Below is a small trained network, with its code and all its weights. Each question gives an input and a class and asks what happens when units are switched off, that is, made to give their printed mean instead of their output.

import numpy as np


def w(rows, s, z=0):
    codes = np.array(rows[::2]) - 128.0
    scale = np.full(codes.shape[1], s)
    scale[-1] = z or s
    return codes * scale


def f(y):
    return y / 2 * (1 + np.tanh(0.7978845608 * (y + 0.044715 * y**3)))


def log_softmax(a):
    a = a - a.max(-1, keepdims=True)
    return a - np.log(np.exp(a).sum(-1, keepdims=True))


def net(x, mask):
    res = np.array(x, float).reshape(1, 8) / 4 @ E
    y = f(res @ A[0][:, :-1].T + A[0][:, -1])
    res = res + np.where(mask, y, B[0][:, -1]) @ B[0][:, :-1]
    return log_softmax(res[-1] @ U[:, :-1].T + U[:, -1])


A, B = {}, {}
E = w([
[116,119,114,134],'x0',
[254,16,75,142],'x1',
[156,250,43,208],'x2',
[106,152,37,145],'x3',
[174,182,212,209],'x4',
[50,112,133,135],'x5',
[154,153,118,53],'x6',
[214,188,203,11],'x7',
],0.0077)
A[0] = w([
[133,140,131,101,182],'n0',
[85,187,163,130,18],'n1',
[106,94,89,149,117],'n2',
[125,53,115,95,123],'n3',
[140,98,89,148,62],'n4',
[110,120,88,157,196],'n5',
[116,122,121,137,138],'n6',
[113,88,167,195,174],'n7',
[83,105,115,136,184],'n8',
[130,153,132,174,176],'n9',
[224,125,144,119,117],'n10',
[153,172,131,96,139],'n11',
[182,139,168,87,36],'n12',
[130,108,92,106,157],'n13',
[120,138,126,150,96],'n14',
[91,112,165,156,169],'n15',
[90,149,146,103,113],'n16',
[197,141,140,141,126],'n17',
[176,115,132,73,155],'n18',
[121,93,122,95,181],'n19',
[83,113,67,112,212],'n20',
[142,147,127,174,158],'n21',
[112,141,102,9,117],'n22',
[126,99,117,147,1],'n23',
[206,164,94,190,23],'n24',
],0.016,0.0043)
B[0] = w([
[70,78,96,110,163],'n0',
[94,195,171,101,195],'n1',
[150,132,103,152,197],'n2',
[74,117,167,186,236],'n3',
[129,135,142,119,174],'n4',
[157,148,163,219,212],'n5',
[125,137,136,158,142],'n6',
[152,105,133,144,219],'n7',
[110,167,145,195,199],'n8',
[202,220,170,122,199],'n9',
[169,42,138,94,254],'n10',
[97,144,74,41,190],'n11',
[65,68,154,25,211],'n12',
[101,77,86,183,178],'n13',
[152,150,156,173,144],'n14',
[130,147,216,163,188],'n15',
[38,189,137,88,173],'n16',
[124,106,91,73,213],'n17',
[123,55,103,107,233],'n18',
[139,70,121,173,198],'n19',
[98,158,80,197,230],'n20',
[254,190,104,149,194],'n21',
[94,120,108,153,247],'n22',
[112,177,131,99,138],'n23',
[169,173,51,124,255],'n24',
],0.0073,0.0093)
U = w([
[61,114,63,172,103],'0',
[95,77,254,123,77],'1',
[190,20,142,9,115],'2',
[245,200,70,74,108],'3',
[48,233,232,68,122],'4',
[211,179,210,188,56],'5',
[187,105,130,176,254],'6',
[57,165,120,134,238],'7',
],0.01,0.0057)

Each question gives the input, the list of numbers given to net, and the class t.
The units are the neurons (one row each of A and B). Each row of codes is followed by its name. A weight is (code - 128) times the scale printed after its matrix; where a second scale follows, it is the last column's (A, B and U).
mask holds one flag per neuron, in row order. A switched-off neuron (its flag False) gives its mean, the last column of its row in B, instead of its output. The means were averaged over made-up inputs and are rounded, as every weight is.
A unit's drop is (log p(t) with every unit on - log p(t) with that unit switched off) / (log p(t) with every unit on - log p(t) with every unit switched off).
The circuit of an input: a set's keep is (log p(t) with only the set's units on - log p(t) with every unit switched off) / (log p(t) with every unit on - log p(t) with every unit switched off). Starting from the 12 units with the biggest drops (on a tie, the unit counted first), units are removed one at a time, each time the one whose removal leaves the highest keep (on an exact tie, the one counted first), for as long as the keep stays at least 0.8.
circuit, biggest first: the units of the circuit, biggest drop first
top k neurons: the k neurons with the biggest drops, biggest first
drop of u: that unit's drop, to one decimal
input [0,4,3,-4,6,-7,5,-2], class 2: circuit, biggest first -> n10
input [8,4,1,5,3,3,8,-8], class 6: circuit, biggest first -> n5, n16
input [-3,-1,7,-3,1,-5,3,7], class 2: circuit, biggest first -> n12, n10
input [-1,-7,-8,0,7,8,-8,-7], class 5: top 2 neurons -> n7, n12
input [8,-4,-7,-7,-7,-4,2,1], class 1: top 2 neurons -> n3, n24
input [-7,-6,3,-1,-1,6,-4,-3], class 4: top 2 neurons -> n1, n16
input [-6,-5,3,3,4,-2,7,-1], class 4: top 2 neurons -> n1, n10
input [2,-4,-4,2,2,8,-4,-4], class 4: top 2 neurons -> n15, n16
input [-6,-1,-4,6,-5,-5,0,3], class 0: top 2 neurons -> n22, n10
input [3,-4,8,5,-7,5,6,7], class 7: top 2 neurons -> n22, n20
input [-1,-4,7,7,4,4,-5,7], class 3: top 2 neurons -> n21, n24
input [-3,0,-2,4,0,-1,7,-1], class 0: top 2 neurons -> n10, n9
input [1,2,-2,7,2,-8,-5,-5], class 5: drop of n5 -> 0.2
input [-1,8,6,6,3,5,7,-5], class 3: circuit, biggest first -> n24
input [-5,7,-7,8,5,-3,-2,-8], class 5: drop of n8 -> 0.1
input [0,5,-3,8,5,2,-1,-5], class 5: drop of n5 -> 0.1
input [4,-3,4,-2,-3,-2,-4,7], class 4: drop of n19 -> 0.2
